Here is a tiny trained network, its code and every weight. The questions are about switching its units off for an input and a target symbol, where a switched-off unit gives its printed mean instead of its output.

import numpy as np


def w(rows, s, z=0):
    codes = np.array(rows[::2]) - 128.0
    scale = np.full(codes.shape[1], s)
    scale[-1] = z or s
    return codes * scale


def norm(h):
    return h / np.sqrt((h * h).mean(-1, keepdims=True) + 1e-5)


def f(y):
    return np.maximum(y, 0)


def softmax(a):
    e = np.exp(a - a.max(-1, keepdims=True))
    return e / e.sum(-1, keepdims=True)


def log_softmax(a):
    a = a - a.max(-1, keepdims=True)
    return a - np.log(np.exp(a).sum(-1, keepdims=True))


def net(x, mask):
    ids = ['ΞΠΣΨΩεηθμ'.index(c) for c in x.split()]
    T = len(ids)
    res = E[ids] + P[:T]
    r = norm(res)
    for j in range(2):
        rows = slice(2 * j, 2 * j + 2)
        q, k, v = (r @ M[0][rows].T for M in (Q, K, V))
        z = softmax(np.where(np.tri(T) > 0, q @ k.T / 2**0.5, -1e9)) @ v
        o = O[0][rows]
        res = res + np.where(mask[j], z, o[:, -1]) @ o[:, :-1]
    y = f(norm(res) @ A[0][:, :-1].T + A[0][:, -1])
    res = res + np.where(mask[2:6], y, B[0][:, -1]) @ B[0][:, :-1]
    return log_softmax(norm(res)[-1] @ U[:, :-1].T + U[:, -1])


Q, K, V, O, A, B = {}, {}, {}, {}, {}, {}
E = w([
[84,126,129],'Ξ',
[101,100,253],'Π',
[117,85,102],'Σ',
[116,126,114],'Ψ',
[126,130,151],'Ω',
[78,19,133],'ε',
[181,78,90],'η',
[91,129,60],'θ',
[157,127,53],'μ',
],0.018)
P = w([
[132,208,40],'0',
[175,2,188],'1',
[130,12,163],'2',
[161,17,168],'3',
[130,12,152],'4',
[120,7,139],'5',
],0.0088)
Q[0] = w([
[124,33,167],'head 0',
[145,254,111],'head 0',
[131,145,160],'head 1',
[132,87,125],'head 1',
],0.074)
K[0] = w([
[62,202,139],'head 0',
[157,2,115],'head 0',
[130,87,170],'head 1',
[162,166,60],'head 1',
],0.044)
V[0] = w([
[144,17,101],'head 0',
[3,118,131],'head 0',
[89,105,171],'head 1',
[67,202,188],'head 1',
],0.036)
O[0] = w([
[39,57,62,189],'head 0',
[24,209,179,242],'head 0',
[110,74,190,117],'head 1',
[52,192,251,6],'head 1',
],0.023,0.022)
A[0] = w([
[77,95,148,104],'neuron 0',
[184,72,3,9],'neuron 1',
[173,33,161,74],'neuron 2',
[172,2,222,2],'neuron 3',
],0.024,0.0028)
B[0] = w([
[121,114,77,161],'neuron 0',
[119,110,252,254],'neuron 1',
[98,181,66,151],'neuron 2',
[124,40,216,141],'neuron 3',
],0.031,0.02)
U = w([
[22,214,229,2],'Ξ',
[178,131,218,9],'Π',
[125,101,189,172],'Σ',
[205,203,89,137],'Ψ',
[177,171,159,131],'Ω',
[32,106,31,170],'ε',
[245,112,9,179],'η',
[139,198,64,177],'θ',
[240,105,116,116],'μ',
],0.013,0.0067)

Each question gives the input, a string of symbols that net reads in full, and the target symbol t.
The units are the heads (2 rows each of Q, K, V and O) and the neurons (one row each of A and B). Each row of codes is followed by its name. A weight is (code - 128) times the scale printed after its matrix; where a second scale follows, it is the last column's (O, A, B and U).
mask holds one flag per unit, heads first, then neurons. A switched-off unit (its flag False) gives its mean, the last column of its rows in O or B, instead of its output. The means were averaged over made-up inputs and are rounded, as every weight is.
A unit's drop is (log p(t) with every unit on - log p(t) with that unit switched off) / (log p(t) with every unit on - log p(t) with every unit switched off).
The circuit of an input: a set's keep is (log p(t) with only the set's units on - log p(t) with every unit switched off) / (log p(t) with every unit on - log p(t) with every unit switched off). Starting from all 6 units, units are removed one at a time, each time the one whose removal leaves the highest keep (on an exact tie, the one counted first), for as long as the keep stays at least 0.8.
units of the circuit, in order: the units of the circuit, biggest drop first
heads that matter: for each layer, one digit per head in row order, 1 if its drop is at least 0.15 and else 0, layers parted by /
drop when u is switched off: that unit's drop, to one decimal
input Ψ ε η μ, target Ψ: heads that matter : 11
input μ Π Ξ, target μ: units of the circuit, in order : (head 0)
input Ξ Π Π θ ε η, target Ξ: heads that matter : 01
input Ψ ε Σ Ξ, target Ψ: heads that matter : 11
input Ψ Π ε Σ Π Ω, target Ψ: units of the circuit, in order : (head 0; head 1; neuron 1)
input θ η ε Ψ, target θ: units of the circuit, in order : (head 1; neuron 1; head 0)
input Ξ ε Π ε Π μ, target Ξ: heads that matter : 01
input μ Π Π ε θ, target μ: heads that matter : 10
input θ η Σ, target θ: units of the circuit, in order : (head 1; neuron 1; head 0)
input Ξ Ω Ξ θ, target Ξ: drop when head 1 is switched off : 0.8
input η Ω η ε, target η: drop when head 0 is switched off : 0.4
input ε μ Π η, target η: drop when head 0 is switched off : 0.1
